Where the symbols take the points:
Bef fo Zet
Bef fi Fam
Bef du Rom
Bef ra Kof
Bef zo Ver
Bef si Dor
Taz fo Dum
Taz fi Faf
Taz du Riz
Taz ra Dev
Taz zo Biv
Taz si Bar
Vam fo Nom
Vam fi Vis
Vam du Vul
Vam ra Fub
Vam zo Giv
Vam si Bip
Mim fo Giv
Mim fi Bel
Mim du Tal
Mim ra Dud
Mim zo Dev
Mim si Som
Gaz fo Vam
Gaz fi Sof
Gaz du Ren
Gaz ra Vul
Gaz zo Mim
Gaz si Vis
Kur fo Ver
Kur fi Des
Kur du Daz
Kur ra Kiz
Kur zo Vul
Kur si Viz
Bar fo Vuz
Bar fi Riz
Bar du Dum
Bar ra Ruz
Bar zo Zuv
Bar si Dev
Bip fo Deg
Bip fi Vul
Bip du Nom
Bip ra Pek
Bip zo Vor
Bip si Fub
Pip fo Fam
Pip fi Fup
Pip du Pag
Pip ra Bef
Pip zo Des
Pip si Roz
Gav fo Taz
Gav fi Fel
Gav du Kon
Gav ra Riz
Gav zo Pes
Gav si Faf
Kof fo Fof
Kof fi Zet
Kof du Tuv
Kof ra Rog
Kof zo Pip
Kof si Fad
Ket fo Gib
Ket fi Dod
Ket du Ber
Ket ra Nuv
Ket zo Vik
Ket si Pes
Sof fo Vis
Sof fi Kub
Sof du Gaz
Sof ra Vam
Sof zo Bel
Sof si Ren
Zal fo Ket
Zal fi Dup
Zal du Lal
Zal ra Ber
Zal zo Fof
Zal si Dod
Dup fo Dod
Dup fi Mos
Dup du Zal
Dup ra Ket
Dup zo Fad
Dup si Lal
Bag fo Lon
Bag fi Ruz
Bag du Boz
Bag ra Bel
Bag zo Faf
Bag si Zop
Deg fo Des
Deg fi Fub
Deg du Pek
Deg ra Kur
Deg zo Gaz
Deg si Mun
Ver fo Fup
Ver fi Viz
Ver du Kiz
Ver ra Pip
Ver zo Fub
Ver si Tok
Rom fo Kof
Rom fi Bef
Rom du Dor
Rom ra Tuv
Rom zo Kiz
Rom si Zet
Vis fo Bip
Vis fi Ren
Vis du Vam
Vis ra Nom
Vis zo Som
Vis si Vul
Tok fo Pag
Tok fi Kiz
Tok du Fup
Tok ra Roz
Tok zo Pek
Tok si Pip
Tuv fo Rog
Tuv fi Kof
Tuv du Fad
Tuv ra Vuk
Tuv zo Pag
Tuv si Fof
Ruz fo Zop
Ruz fi Vuz
Ruz du Bag
Ruz ra Lon
Ruz zo Kon
Ruz si Boz
Giv fo Kub
Giv fi Som
Giv du Dud
Giv ra Sof
Giv zo Bag
Giv si Vor
Nom fo Pek
Nom fi Bip
Nom du Fub
Nom ra Mun
Nom zo Kub
Nom si Deg
Tal fo Dud
Tal fi Mim
Tal du Som
Tal ra Vor
Tal zo Vuz
Tal si Giv
Lon fo Tal
Lon fi Zop
Lon du Bel
Lon ra Som
Lon zo Bar
Lon si Mim
Fam fo Dor
Fam fi Roz
Fam du Bef
Fam ra Zet
Fam zo Viz
Fam si Rom
Lal fo Ber
Lal fi Zal
Lal du Dod
Lal ra Pes
Lal zo Rog
Lal si Ket
Ber fo Nuv
Ber fi Ket
Ber du Pes
Ber ra Biv
Ber zo Gen
Ber si Gib
Pek fo Kur
Pek fi Deg
Pek du Mun
Pek ra Daz
Pek zo Ren
Pek si Des
Som fo Vor
Som fi Tal
Som du Giv
Som ra Kub
Som zo Ruz
Som si Dud
Fof fo Vik
Fof fi Fad
Fof du Rog
Fof ra Gen
Fof zo Fam
Fof si Vuk
Kiz fo Pip
Kiz fi Ver
Kiz du Tok
Kiz ra Pag
Kiz zo Deg
Kiz si Fup
Mun fo Daz
Mun fi Pek
Mun du Des
Mun ra Viz
Mun zo Vis
Mun si Kur
Biv fo Ner
Biv fi Nuv
Biv du Tus
Biv ra Fel
Biv zo Zal
Biv si Zuv
Roz fo Rom
Roz fi Pag
Roz du Fam
Roz ra Dor
Roz zo Daz
Roz si Bef
Zop fo Mim
Zop fi Boz
Zop du Lon
Zop ra Tal
Zop zo Riz
Zop si Bel
Boz fo Bel
Boz fi Bag
Boz du Zop
Boz ra Mim
Boz zo Taz
Boz si Lon
Mos fo Lal
Mos fi Moz
Mos du Dup
Mos ra Dod
Mos zo Tuv
Mos si Zal
Viz fo Tok
Viz fi Daz
Viz du Ver
Viz ra Fup
Viz zo Nom
Viz si Kiz
Moz fo Zal
Moz fi Gen
Moz du Mos
Moz ra Lal
Moz zo Kof
Moz si Dup
Zet fo Fad
Zet fi Dor
Zet du Kof
Zet ra Fof
Zet zo Fup
Zet si Tuv
Pag fo Bef
Pag fi Pip
Pag du Roz
Pag ra Rom
Pag zo Kur
Pag si Fam
Ren fo Vul
Ren fi Gaz
Ren du Vis
Ren ra Bip
Ren zo Tal
Ren si Vam
Tus fo Fel
Tus fi Biv
Tus du Zuv
Tus ra Gav
Tus zo Lal
Tus si Ner
Fel fo Faf
Fel fi Ner
Fel du Gav
Fel ra Taz
Fel zo Ber
Fel si Kon
Daz fo Kiz
Daz fi Kur
Daz du Viz
Daz ra Tok
Daz zo Bip
Daz si Ver
Fup fo Roz
Fup fi Tok
Fup du Pip
Fup ra Fam
Fup zo Mun
Fup si Pag
Dum fo Ruz
Dum fi Bar
Dum du Dev
Dum ra Bag
Dum zo Ner
Dum si Vuz
Ner fo Kon
Ner fi Zuv
Ner du Fel
Ner ra Faf
Ner zo Ket
Ner si Gav
Kon fo Riz
Kon fi Gav
Kon du Faf
Kon ra Bar
Kon zo Gib
Kon si Taz
Riz fo Dev
Riz fi Taz
Riz du Bar
Riz ra Vuz
Riz zo Tus
Riz si Dum
Vik fo Mos
Vik fi Vuk
Vik du Gen
Vik ra Dup
Vik zo Dor
Vik si Moz
Vuz fo Boz
Vuz fi Dev
Vuz du Ruz
Vuz ra Zop
Vuz zo Gav
Vuz si Bag
Zuv fo Gav
Zuv fi Tus
Zuv du Ner
Zuv ra Kon
Zuv zo Dod
Zuv si Fel
Dod fo Pes
Dod fi Lal
Dod du Ket
Dod ra Gib
Dod zo Vuk
Dod si Ber
Vor fo Gaz
Vor fi Dud
Vor du Kub
Vor ra Ren
Vor zo Zop
Vor si Sof
Faf fo Bar
Faf fi Kon
Faf du Taz
Faf ra Dum
Faf zo Nuv
Faf si Riz
Gib fo Tus
Gib fi Pes
Gib du Nuv
Gib ra Zuv
Gib zo Mos
Gib si Biv
Vul fo Fub
Vul fi Vam
Vul du Bip
Vul ra Deg
Vul zo Dud
Vul si Nom
Kub fo Ren
Kub fi Vor
Kub du Sof
Kub ra Vis
Kub zo Lon
Kub si Gaz
Des fo Viz
Des fi Mun
Des du Kur
Des ra Ver
Des zo Vam
Des si Daz
Vuk fo Moz
Vuk fi Rog
Vuk du Vik
Vuk ra Mos
Vuk zo Rom
Vuk si Gen
Dor fo Tuv
Dor fi Rom
Dor du Zet
Dor ra Fad
Dor zo Tok
Dor si Kof
Bel fo Som
Bel fi Lon
Bel du Mim
Bel ra Giv
Bel zo Dum
Bel si Tal
Fad fo Vuk
Fad fi Tuv
Fad du Fof
Fad ra Vik
Fad zo Roz
Fad si Rog
Dev fo Bag
Dev fi Dum
Dev du Vuz
Dev ra Boz
Dev zo Fel
Dev si Ruz
Dud fo Sof
Dud fi Giv
Dud du Vor
Dud ra Gaz
Dud zo Boz
Dud si Kub
Rog fo Gen
Rog fi Fof
Rog du Vuk
Rog ra Moz
Rog zo Bef
Rog si Vik
Nuv fo Zuv
Nuv fi Gib
Nuv du Biv
Nuv ra Ner
Nuv zo Dup
Nuv si Tus
Fub fo Mun
Fub fi Nom
Fub du Deg
Fub ra Des
Fub zo Sof
Fub si Pek
Gen fo Dup
Gen fi Vik
Gen du Moz
Gen ra Zal
Gen zo Zet
Gen si Mos
Pes fo Biv
Pes fi Ber
Pes du Gib
Pes ra Tus
Pes zo Moz
Pes si Nuv

In the rows, 56 means zero.

The rows follow the links: the fewer symbols apart two points are, the more alike their rows tend to be.

Each row is also shifted at random along 6 hidden directions that mean nothing.

One row for each point, in no order:
Each row stands for one point.
row 1: [ 63,  47,  67,  62,  50,  50,  68,  59,  64,  39,  46,  72,  55,  43,  50,  52,  51,  38,  51,  62,  74,  43,  65,  56,  67,  53,  50,  62,  52,  54,  57,  65,  74,  47,  45,  64]
row 2: [ 18,  59,  63,  51,  50,  53,  54,  57,  60,  62,  45,  55,  51,  37,  52,  56,  46,  43,  54,  47,  63,  45,  65,  63,  70,  54,  47,  62,  44,  61,  40,  57,  66,  53,  51,  59]
row 3: [ 63,  46,  51,  53,  59,  57,  56,  68,  57,  41,  58,  55,  65,  41,  65,  64,  69,  81,  45,  75,  53,  44,  59,  60,  46,  49,  59,  60,  67,  60,  41,  53,  54,  62,  68,  57]
row 4: [ 51,  50,  47,  65,  69,  59,  59,  56,  65,  57,  65,  68,  49,  52,  54,  52,  58,  47,  47,  58,  63,  50,  62,  48,  65,  58,  67,  63,  52,  55,  56,  55,  48,  55,  54,  52]
row 5: [ 47,  61,  55,  44,  53,  53,  50,  59,  63,  44,  55,  46,  70,  61,  57,  58,  63,  68,  54,  70,  47,  51,  65,  62,  51,  58,  68,  52,  56,  54,  42,  56,  44,  61,  65,  43]
row 6: [ 42,  64,  56,  46,  38,  49,  52,  47,  54,  51,  45,  51,  56,  65,  65,  51,  53,  50,  62,  67,  45,  68,  55,  59,  54,  57,  60,  45,  61,  61,  54,  54,  52,  54,  44,  44]
row 7: [ 34,  61,  55,  47,  52,  54,  58,  52,  54,  67,  45,  53,  49,  53,  61,  47,  39,  39,  63,  46,  58,  66,  53,  53,  63,  60,  49,  53,  46,  55,  48,  54,  62,  51,  41,  51]
row 8: [ 47,  47,  43,  56,  59,  57,  65,  48,  67,  27,  58,  67,  58,  66,  63,  54,  57,  61,  59,  74,  62,  59,  60,  47,  51,  62,  66,  53,  68,  47,  64,  61,  59,  55,  52,  52]
row 9: [ 29,  57,  56,  54,  51,  53,  46,  47,  55,  59,  56,  53,  50,  49,  54,  56,  55,  54,  53,  52,  52,  50,  65,  60,  61,  54,  56,  62,  55,  64,  49,  59,  50,  61,  54,  53]
row 10: [ 46,  50,  50,  62,  55,  55,  58,  57,  61,  52,  53,  67,  54,  40,  63,  61,  63,  61,  44,  67,  57,  48,  61,  56,  55,  50,  64,  60,  65,  68,  47,  54,  50,  55,  54,  56]
row 11: [ 63,  48,  51,  54,  54,  56,  62,  48,  50,  62,  52,  55,  52,  51,  57,  55,  45,  63,  64,  45,  62,  61,  53,  52,  51,  58,  47,  56,  62,  54,  62,  64,  66,  60,  51,  62]
row 12: [ 28,  62,  58,  51,  43,  48,  45,  49,  49,  43,  54,  50,  62,  67,  69,  58,  65,  62,  55,  72,  34,  60,  54,  58,  42,  50,  61,  48,  67,  67,  51,  49,  38,  53,  54,  42]
row 13: [ 69,  57,  56,  53,  58,  54,  73,  67,  75,  59,  36,  63,  85,  48,  50,  69,  49,  68,  56,  45,  66,  50,  61,  59,  42,  62,  64,  53,  52,  56,  45,  63,  50,  47,  67,  55]
row 14: [ 71,  57,  55,  54,  51,  57,  63,  52,  59,  62,  44,  58,  60,  54,  50,  59,  47,  58,  61,  43,  63,  59,  55,  58,  52,  59,  51,  54,  55,  57,  59,  63,  62,  54,  53,  63]
row 15: [ 93,  49,  70,  66,  65,  52,  60,  61,  55,  68,  60,  60,  63,  53,  40,  52,  51,  42,  51,  38,  65,  43,  62,  54,  58,  56,  52,  66,  41,  51,  60,  64,  52,  53,  60,  58]
row 16: [ 30,  53,  44,  40,  42,  51,  64,  58,  67,  43,  40,  54,  63,  45,  73,  60,  54,  74,  60,  80,  56,  62,  60,  58,  50,  59,  69,  46,  73,  61,  40,  58,  61,  60,  51,  42]
row 17: [ 53,  50,  61,  60,  48,  54,  47,  48,  42,  34,  59,  63,  40,  55,  66,  45,  60,  40,  48,  72,  50,  54,  54,  54,  61,  44,  42,  60,  60,  62,  57,  51,  64,  51,  40,  63]
row 18: [ 63,  57,  68,  69,  51,  54,  51,  62,  38,  64,  58,  59,  42,  50,  57,  56,  62,  43,  50,  52,  50,  56,  39,  56,  59,  42,  39,  55,  56,  64,  65,  42,  62,  45,  51,  70]
row 19: [ 54,  48,  66,  63,  59,  53,  75,  88,  62,  60,  44,  63,  65,  27,  57,  70,  59,  61,  50,  60,  69,  43,  44,  56,  53,  47,  49,  54,  58,  58,  48,  46,  72,  40,  65,  66]
row 20: [ 76,  51,  65,  63,  50,  55,  63,  55,  57,  35,  55,  65,  50,  60,  46,  53,  56,  45,  58,  61,  68,  51,  55,  57,  63,  54,  45,  56,  57,  48,  74,  62,  78,  50,  50,  71]
row 21: [ 42,  57,  59,  62,  63,  62,  51,  75,  45,  82,  60,  46,  50,  34,  54,  71,  62,  70,  52,  41,  54,  49,  40,  60,  55,  45,  41,  57,  55,  62,  51,  42,  63,  56,  72,  72]
row 22: [ 50,  60,  69,  53,  56,  52,  41,  55,  34,  71,  65,  37,  49,  62,  53,  49,  52,  47,  60,  42,  43,  57,  49,  56,  57,  51,  38,  57,  44,  53,  56,  50,  53,  60,  57,  53]
row 23: [ 58,  56,  56,  66,  60,  56,  49,  50,  48,  47,  68,  64,  43,  70,  60,  46,  63,  36,  50,  63,  48,  61,  48,  47,  60,  51,  56,  56,  54,  56,  67,  46,  49,  47,  46,  54]
row 24: [ 27,  63,  56,  60,  55,  58,  49,  60,  55,  64,  53,  56,  50,  46,  56,  65,  61,  56,  50,  51,  52,  51,  52,  61,  60,  49,  53,  56,  56,  66,  51,  46,  54,  51,  60,  64]
row 25: [ 49,  38,  49,  62,  53,  51,  68,  50,  62,  37,  60,  68,  51,  46,  62,  56,  57,  64,  56,  73,  67,  50,  63,  48,  55,  56,  64,  59,  74,  55,  63,  67,  65,  60,  50,  53]
row 26: [ 55,  42,  56,  63,  66,  52,  67,  70,  57,  60,  60,  61,  59,  39,  60,  60,  57,  62,  52,  58,  64,  48,  53,  48,  51,  53,  58,  59,  60,  54,  53,  55,  58,  54,  61,  54]
row 27: [ 40,  55,  61,  70,  55,  51,  62,  44,  61,  60,  52,  74,  49,  59,  51,  51,  46,  27,  56,  43,  64,  56,  59,  47,  63,  58,  58,  59,  50,  60,  67,  60,  51,  41,  40,  54]
row 28: [ 74,  55,  63,  68,  57,  55,  52,  70,  38,  65,  66,  52,  53,  57,  60,  63,  71,  61,  51,  58,  43,  60,  32,  52,  44,  44,  49,  49,  64,  61,  67,  39,  51,  49,  63,  61]
row 29: [ 37,  74,  61,  49,  44,  53,  56,  71,  69,  57,  38,  51,  71,  58,  54,  69,  63,  58,  56,  63,  48,  58,  50,  67,  54,  56,  66,  40,  54,  61,  47,  46,  51,  44,  64,  49]
row 30: [ 58,  53,  64,  67,  52,  52,  63,  57,  52,  55,  55,  63,  53,  58,  54,  59,  55,  49,  59,  52,  59,  57,  47,  51,  53,  53,  51,  52,  62,  56,  72,  55,  61,  45,  52,  62]
row 31: [ 54,  47,  48,  56,  63,  54,  69,  62,  59,  78,  50,  54,  69,  41,  60,  68,  46,  80,  62,  38,  62,  57,  51,  49,  37,  60,  59,  55,  64,  57,  51,  62,  50,  57,  66,  53]
row 32: [ 52,  49,  50,  56,  60,  57,  68,  57,  66,  39,  53,  65,  61,  58,  57,  58,  52,  59,  60,  61,  67,  55,  57,  50,  52,  61,  59,  54,  59,  47,  60,  60,  64,  51,  56,  58]
row 33: [ 58,  65,  57,  55,  61,  56,  44,  53,  56,  41,  59,  58,  68,  75,  61,  53,  66,  49,  44,  65,  38,  55,  58,  56,  46,  53,  63,  55,  49,  60,  47,  45,  29,  47,  58,  47]
row 34: [ 34,  47,  51,  66,  56,  56,  54,  50,  50,  56,  60,  68,  34,  39,  63,  51,  56,  44,  48,  59,  61,  51,  56,  51,  67,  48,  50,  64,  61,  66,  56,  52,  63,  55,  42,  63]
row 35: [ 70,  57,  38,  48,  61,  66,  61,  43,  77,  55,  52,  62,  52,  57,  42,  50,  45,  54,  59,  47,  73,  55,  76,  59,  71,  71,  68,  63,  46,  47,  54,  72,  62,  68,  53,  58]
row 36: [ 27,  59,  52,  49,  60,  57,  52,  59,  61,  68,  58,  47,  51,  48,  53,  56,  52,  57,  59,  50,  58,  54,  60,  57,  64,  61,  60,  57,  49,  53,  46,  55,  56,  64,  60,  49]
row 37: [ 62,  48,  60,  69,  65,  50,  58,  46,  50,  72,  66,  63,  52,  58,  51,  48,  48,  41,  55,  37,  59,  55,  58,  44,  55,  58,  58,  63,  50,  56,  67,  62,  41,  54,  50,  49]
row 38: [ 30,  64,  68,  58,  42,  57,  47,  57,  48,  45,  47,  58,  39,  47,  54,  57,  58,  39,  52,  59,  56,  50,  50,  66,  71,  44,  35,  56,  53,  64,  58,  46,  78,  45,  47,  77]
row 39: [ 90,  54,  55,  69,  67,  55,  45,  61,  36,  79,  79,  46,  59,  70,  58,  62,  74,  73,  50,  50,  33,  63,  38,  48,  34,  49,  63,  51,  65,  61,  69,  44,  23,  60,  72,  47]
row 40: [ 39,  50,  51,  59,  57,  54,  51,  47,  55,  44,  57,  67,  49,  51,  67,  49,  57,  46,  45,  66,  53,  51,  64,  52,  59,  51,  58,  63,  58,  65,  47,  54,  47,  53,  45,  53]
row 41: [ 55,  49,  55,  55,  61,  56,  65,  52,  56,  55,  52,  60,  57,  55,  56,  52,  43,  51,  62,  45,  66,  58,  55,  48,  52,  60,  47,  58,  52,  49,  58,  62,  63,  52,  51,  59]
row 42: [ 51,  63,  62,  54,  45,  50,  41,  50,  23,  80,  67,  32,  42,  72,  66,  51,  57,  58,  69,  48,  30,  79,  28,  51,  45,  50,  43,  42,  65,  59,  72,  43,  49,  60,  50,  47]
row 43: [ 45,  60,  62,  47,  46,  56,  48,  61,  45,  46,  59,  40,  43,  58,  57,  51,  59,  54,  63,  68,  51,  60,  46,  61,  65,  52,  41,  50,  57,  48,  60,  49,  78,  60,  54,  61]
row 44: [ 76,  60,  61,  47,  57,  59,  61,  71,  50,  81,  48,  41,  59,  44,  49,  58,  46,  61,  63,  37,  61,  59,  46,  60,  56,  58,  42,  53,  45,  49,  49,  54,  70,  59,  63,  63]
row 45: [ 57,  45,  48,  62,  68,  55,  53,  49,  47,  44,  77,  59,  49,  70,  67,  44,  62,  51,  53,  70,  48,  61,  53,  40,  50,  56,  64,  58,  61,  49,  64,  52,  41,  58,  50,  42]
row 46: [ 52,  57,  47,  56,  65,  64,  47,  52,  63,  57,  65,  56,  51,  51,  45,  58,  62,  62,  47,  52,  58,  44,  69,  61,  66,  57,  63,  66,  50,  56,  49,  58,  50,  67,  65,  60]
row 47: [ 73,  58,  63,  59,  57,  54,  53,  69,  58,  57,  49,  58,  73,  48,  56,  64,  65,  61,  43,  57,  49,  45,  57,  63,  46,  48,  57,  57,  52,  65,  42,  49,  42,  48,  67,  58]
row 48: [ 40,  61,  61,  54,  50,  59,  53,  69,  57,  35,  47,  58,  57,  48,  62,  65,  67,  58,  47,  74,  52,  49,  49,  65,  57,  45,  46,  52,  59,  61,  47,  41,  69,  44,  59,  70]
row 49: [ 52,  62,  60,  45,  41,  52,  57,  55,  56,  57,  42,  50,  56,  52,  58,  53,  48,  51,  61,  58,  55,  61,  56,  62,  60,  57,  53,  50,  54,  58,  50,  58,  64,  56,  48,  52]
row 50: [ 66,  64,  56,  52,  61,  59,  53,  59,  42,  84,  56,  42,  55,  66,  56,  54,  47,  53,  66,  34,  47,  73,  37,  51,  49,  59,  46,  47,  46,  50,  60,  47,  52,  53,  57,  55]
row 51: [ 37,  44,  44,  54,  58,  56,  46,  51,  47,  65,  73,  44,  44,  41,  61,  61,  62,  86,  55,  58,  52,  49,  60,  56,  53,  52,  59,  63,  73,  60,  53,  60,  54,  79,  66,  53]
row 52: [ 57,  65,  46,  51,  48,  54,  61,  45,  69,  47,  40,  63,  74,  74,  62,  61,  56,  62,  59,  60,  48,  69,  57,  56,  39,  64,  75,  43,  64,  63,  57,  58,  34,  47,  53,  44]
row 53: [ 59,  47,  56,  56,  58,  56,  66,  64,  49,  47,  56,  54,  60,  57,  63,  60,  55,  69,  63,  60,  59,  60,  40,  48,  42,  54,  44,  50,  66,  47,  64,  53,  70,  51,  59,  62]
row 54: [ 59,  51,  46,  58,  76,  63,  47,  60,  52,  75,  74,  48,  56,  47,  53,  60,  62,  75,  48,  44,  52,  46,  60,  54,  52,  55,  60,  66,  52,  54,  46,  53,  40,  70,  74,  54]
row 55: [ 49,  67,  55,  44,  43,  58,  53,  51,  74,  33,  47,  56,  54,  62,  46,  51,  58,  47,  56,  73,  61,  53,  72,  68,  75,  62,  66,  53,  50,  51,  51,  61,  66,  60,  51,  53]
row 56: [ 94,  64,  65,  46,  60,  58,  38,  47,  52,  49,  70,  40,  56,  79,  34,  39,  55,  42,  57,  50,  51,  49,  73,  65,  70,  62,  52,  64,  32,  39,  57,  65,  52,  72,  61,  52]
row 57: [ 48,  48,  46,  61,  66,  58,  68,  66,  79,  47,  55,  73,  59,  40,  54,  60,  60,  57,  45,  67,  72,  43,  68,  54,  63,  59,  74,  63,  56,  55,  46,  58,  55,  54,  59,  53]
row 58: [ 17,  64,  60,  58,  44,  53,  49,  59,  50,  57,  48,  55,  53,  49,  65,  67,  63,  58,  53,  60,  44,  56,  46,  61,  52,  46,  51,  49,  65,  71,  52,  43,  53,  45,  56,  60]
row 59: [ 58,  66,  49,  49,  55,  61,  63,  62,  68,  64,  40,  56,  67,  58,  54,  64,  52,  61,  60,  50,  58,  65,  51,  59,  52,  62,  63,  46,  53,  56,  52,  53,  55,  49,  59,  57]
row 60: [ 71,  48,  54,  55,  66,  58,  65,  54,  59,  54,  58,  58,  59,  57,  49,  52,  45,  55,  61,  43,  69,  53,  60,  50,  55,  62,  49,  61,  49,  43,  60,  65,  65,  57,  57,  62]
row 61: [ 48,  67,  53,  50,  47,  54,  52,  55,  63,  68,  50,  48,  60,  59,  52,  60,  58,  61,  59,  55,  49,  62,  57,  63,  56,  61,  70,  47,  57,  60,  53,  55,  45,  60,  60,  45]
row 62: [ 86,  68,  49,  48,  50,  58,  54,  43,  66,  40,  49,  57,  71,  87,  52,  53,  59,  57,  59,  61,  46,  70,  59,  59,  46,  65,  70,  45,  55,  52,  63,  60,  40,  53,  55,  49]
row 63: [ 37,  32,  51,  59,  56,  50,  64,  55,  43,  32,  68,  61,  40,  45,  77,  48,  57,  60,  57,  83,  60,  56,  49,  41,  53,  48,  48,  58,  77,  51,  62,  55,  74,  58,  42,  53]
row 64: [ 47,  62,  51,  49,  48,  52,  49,  44,  56,  66,  55,  48,  53,  64,  58,  51,  52,  56,  61,  54,  47,  66,  60,  57,  56,  62,  68,  50,  58,  59,  55,  59,  42,  63,  50,  39]
row 65: [ 40,  59,  43,  48,  54,  60,  65,  63,  61,  62,  45,  52,  60,  52,  66,  64,  53,  70,  63,  59,  56,  68,  44,  53,  49,  60,  60,  44,  63,  55,  51,  49,  61,  53,  57,  54]
row 66: [ 62,  63,  54,  55,  50,  59,  67,  63,  64,  75,  38,  57,  64,  47,  50,  69,  49,  65,  61,  39,  63,  60,  48,  61,  51,  58,  54,  48,  57,  61,  56,  56,  62,  49,  61,  66]
row 67: [ 70,  56,  55,  60,  61,  59,  68,  58,  76,  46,  49,  70,  65,  58,  41,  60,  53,  51,  55,  52,  73,  47,  67,  57,  61,  63,  65,  58,  48,  48,  62,  65,  61,  50,  59,  62]
row 68: [ 74,  61,  63,  44,  45,  53,  58,  67,  49,  62,  45,  41,  66,  55,  58,  58,  54,  65,  63,  58,  49,  63,  45,  62,  47,  54,  47,  45,  57,  54,  50,  52,  63,  56,  59,  55]
row 69: [ 35,  41,  41,  59,  75,  60,  47,  51,  43,  71,  78,  52,  39,  41,  65,  51,  54,  65,  50,  48,  55,  50,  58,  45,  57,  53,  52,  70,  57,  56,  47,  54,  50,  70,  58,  53]
row 70: [ 60,  51,  58,  67,  64,  57,  62,  52,  56,  67,  61,  63,  47,  56,  44,  54,  47,  43,  60,  35,  69,  54,  54,  48,  63,  59,  51,  61,  49,  49,  71,  61,  63,  53,  54,  64]
row 71: [ 51,  56,  40,  47,  66,  60,  50,  35,  51,  67,  67,  49,  44,  73,  60,  37,  42,  45,  64,  44,  53,  72,  60,  45,  61,  68,  59,  59,  46,  44,  56,  60,  46,  67,  45,  42]
row 72: [ 57,  55,  59,  50,  54,  53,  53,  68,  59,  65,  54,  43,  69,  39,  49,  69,  61,  81,  53,  54,  54,  42,  63,  67,  49,  53,  59,  58,  59,  60,  42,  60,  53,  67,  75,  54]
row 73: [ 68,  81,  65,  51,  48,  55,  48,  53,  72,  62,  43,  54,  68,  74,  35,  55,  56,  35,  55,  45,  51,  56,  67,  69,  67,  64,  69,  50,  34,  56,  54,  58,  39,  50,  57,  48]
row 74: [ 34,  50,  46,  53,  54,  53,  65,  42,  60,  53,  46,  65,  54,  54,  66,  53,  42,  54,  62,  52,  62,  63,  59,  47,  50,  61,  57,  56,  62,  58,  55,  64,  56,  53,  43,  52]

Some points, each with its row:
Vuz row 47
Des row 53
Tuv row 7
Biv row 12
Tok row 11
Lal row 43
Ket row 56
Gen row 42
Rom row 65
Kiz row 74
Mos row 73
Boz row 10
Vuk row 6
Ber row 5
Pek row 8
Bar row 33
Sof row 63
Rog row 49
Bag row 17
Faf row 21
Daz row 41
Kub row 26
Zal row 29
Dod row 36
Fup row 14

Row, symbols taken left to right, then the row they reach:
row 61 zo ra zo: row 59
row 31 ra ra si: row 50
row 71 du fo fo: row 64
row 66 fo zo ra: row 52
row 46 fo du fo du: row 40
row 24 du zo: row 2
row 38 ra zo fo: row 58
row 44 si ra ra: row 55
row 9 si du ra: row 48
row 23 zo fi: row 3
row 32 si du fi: row 60
row 54 fi fo: row 69
row 35 ra fi ra: row 68
row 28 si zo fo: row 34
row 18 du du fo: row 57

